Below are the code and all the weights of a small trained network. Each question names an input and a class and asks about switching units off, where a switched-off unit gives its printed mean instead of its output.

import numpy as np


def w(rows, s, z=0):
    codes = np.array(rows[::2]) - 128.0
    scale = np.full(codes.shape[1], s)
    scale[-1] = z or s
    return codes * scale


def f(y):
    return y / 2 * (1 + np.tanh(0.7978845608 * (y + 0.044715 * y**3)))


def log_softmax(a):
    a = a - a.max(-1, keepdims=True)
    return a - np.log(np.exp(a).sum(-1, keepdims=True))


def net(x, mask):
    res = np.array(x, float).reshape(1, 7) / 4 @ E
    y = f(res @ A[0][:, :-1].T + A[0][:, -1])
    res = res + np.where(mask, y, B[0][:, -1]) @ B[0][:, :-1]
    return log_softmax(res[-1] @ U[:, :-1].T + U[:, -1])


A, B = {}, {}
E = w([
[136,138,63,182,75,116,185,186,172,174,95],'x0',
[128,125,127,132,126,133,125,126,121,125,116],'x1',
[129,126,119,126,139,128,134,130,129,123,134],'x2',
[154,61,112,113,78,102,79,182,124,74,145],'x3',
[115,135,126,133,116,135,123,125,125,121,129],'x4',
[249,152,81,155,117,147,72,94,110,143,167],'x5',
[125,117,135,134,126,122,127,120,134,141,138],'x6',
],0.015)
A[0] = w([
[188,164,116,148,144,138,99,113,98,134,135,90],'N0',
[132,113,123,115,130,158,121,165,132,123,152,49],'N1',
[118,137,222,84,190,126,64,60,75,75,176,77],'N2',
[154,149,68,145,131,167,94,99,104,140,166,78],'N3',
[123,169,146,141,150,149,140,113,135,143,132,3],'N4',
[111,250,139,134,182,183,175,61,146,195,115,57],'N5',
[152,79,120,78,67,139,106,202,116,109,171,23],'N6',
[202,151,96,180,138,163,81,88,98,142,164,108],'N7',
[126,91,122,123,172,132,105,113,123,138,117,90],'N8',
[2,113,201,76,148,84,202,183,125,116,75,69],'N9',
[126,192,125,115,153,154,187,50,109,194,116,61],'N10',
[227,173,110,163,105,163,99,86,92,142,188,116],'N11',
[151,159,52,215,72,116,190,219,210,186,63,121],'N12',
[138,120,80,228,92,105,187,138,143,139,112,121],'N13',
[148,178,90,182,130,118,187,154,156,179,102,87],'N14',
[101,85,167,101,113,126,170,149,144,58,87,46],'N15',
[193,162,40,132,88,119,85,77,115,146,141,105],'N16',
[152,3,74,89,34,61,43,195,130,42,150,25],'N17',
[112,183,138,168,195,195,154,45,141,176,114,69],'N18',
[183,124,104,154,142,125,104,107,124,127,132,71],'N19',
[123,142,125,199,103,76,120,149,113,159,105,84],'N20',
[146,121,238,59,213,153,80,14,80,62,152,121],'N21',
],0.0084,0.0043)
B[0] = w([
[62,170,136,142,116,133,150,133,165,148,77,172],'N0',
[115,121,105,132,133,96,144,107,108,108,88,127],'N1',
[139,54,66,49,79,182,163,164,94,183,251,222],'N2',
[119,142,189,121,157,135,164,151,182,158,82,171],'N3',
[148,134,88,173,99,102,112,119,144,120,131,137],'N4',
[200,160,163,204,145,77,33,40,54,2,84,213],'N5',
[179,128,136,139,181,70,88,56,84,105,123,172],'N6',
[79,172,189,113,198,143,177,201,183,147,70,206],'N7',
[136,110,129,112,125,162,119,139,113,115,101,133],'N8',
[10,178,190,172,223,147,184,179,221,175,47,235],'N9',
[196,126,140,167,160,27,52,68,74,104,129,187],'N10',
[34,126,186,175,189,166,161,139,220,179,76,220],'N11',
[181,97,79,52,56,242,180,150,60,150,203,243],'N12',
[132,66,112,62,67,197,122,109,100,137,132,187],'N13',
[143,81,83,88,88,128,144,150,80,110,192,188],'N14',
[105,202,188,128,166,98,141,118,182,166,73,167],'N15',
[60,140,213,96,182,112,180,173,229,161,92,202],'N16',
[207,184,127,210,151,28,33,59,61,40,112,239],'N17',
[153,117,115,177,144,36,22,104,92,75,151,195],'N18',
[87,179,131,146,130,115,160,147,156,133,95,161],'N19',
[125,121,85,90,120,143,107,130,133,128,146,148],'N20',
[151,72,28,55,17,181,193,167,84,170,181,250],'N21',
],0.0068,0.016)
U = w([
[148,117,76,52,35,204,141,127,91,143,143,252],'0',
[66,160,178,146,190,135,146,134,254,148,58,66],'1',
[190,150,128,197,135,18,43,74,63,55,96,68],'2',
],0.0092,0.0019)

Each question gives the input, the list of numbers given to net, and the class t.
The units are the neurons (one row each of A and B). Each row of codes is followed by its name. A weight is (code - 128) times the scale printed after its matrix; where a second scale follows, it is the last column's (A, B and U).
mask holds one flag per neuron, in row order. A switched-off neuron (its flag False) gives its mean, the last column of its row in B, instead of its output. The means were averaged over made-up inputs and are rounded, as every weight is.
A unit's drop is (log p(t) with every unit on - log p(t) with that unit switched off) / (log p(t) with every unit on - log p(t) with every unit switched off).
The circuit of an input: a set's keep is (log p(t) with only the set's units on - log p(t) with every unit switched off) / (log p(t) with every unit on - log p(t) with every unit switched off). Starting from the 12 units with the biggest drops (on a tie, the unit counted first), units are removed one at a time, each time the one whose removal leaves the highest keep (on an exact tie, the one counted first), for as long as the keep stays at least 0.8.
circuit, biggest first: the units of the circuit, biggest drop first
k most important neurons: the k neurons with the biggest drops, biggest first
drop of u: that unit's drop, to one decimal
input [4,-6,-8,5,3,6,-7], class 1: circuit, biggest first : (N16)
input [-4,-6,2,2,-8,-4,-7], class 0: 3 most important neurons : (N21, N11, N2)
input [-8,-1,5,0,-1,-8,-3], class 0: 3 most important neurons : (N21, N2, N11)
input [-8,2,-3,8,7,-2,2], class 0: 3 most important neurons : (N21, N2, N5)
input [5,8,-6,-8,1,8,-5], class 1: 4 most important neurons : (N11, N16, N7, N17)
input [6,-7,-2,5,-7,-6,-4], class 0: 2 most important neurons : (N12, N11)
input [-5,4,2,5,-3,3,-8], class 0: 3 most important neurons : (N21, N2, N5)
input [-5,-2,-1,-4,5,2,4], class 0: 3 most important neurons : (N21, N2, N17)
input [-3,-2,4,-6,2,6,-7], class 1: 4 most important neurons : (N11, N7, N17, N16)
input [5,2,-4,8,-3,7,6], class 2: 2 most important neurons : (N17, N9)
input [-6,-5,-5,6,-5,6,8], class 0: 4 most important neurons : (N21, N2, N9, N5)
input [-3,8,-2,5,2,-2,8], class 2: 2 most important neurons : (N17, N12)
input [4,5,-3,-8,0,5,-7], class 2: drop of N5 : 0.6
input [2,-1,-2,7,-5,-5,0], class 2: circuit, biggest first : (N17)
input [1,0,4,-7,7,4,-8], class 2: drop of N5 : 0.2
input [2,-4,-4,7,-4,-5,-5], class 2: drop of N17 : 1.7
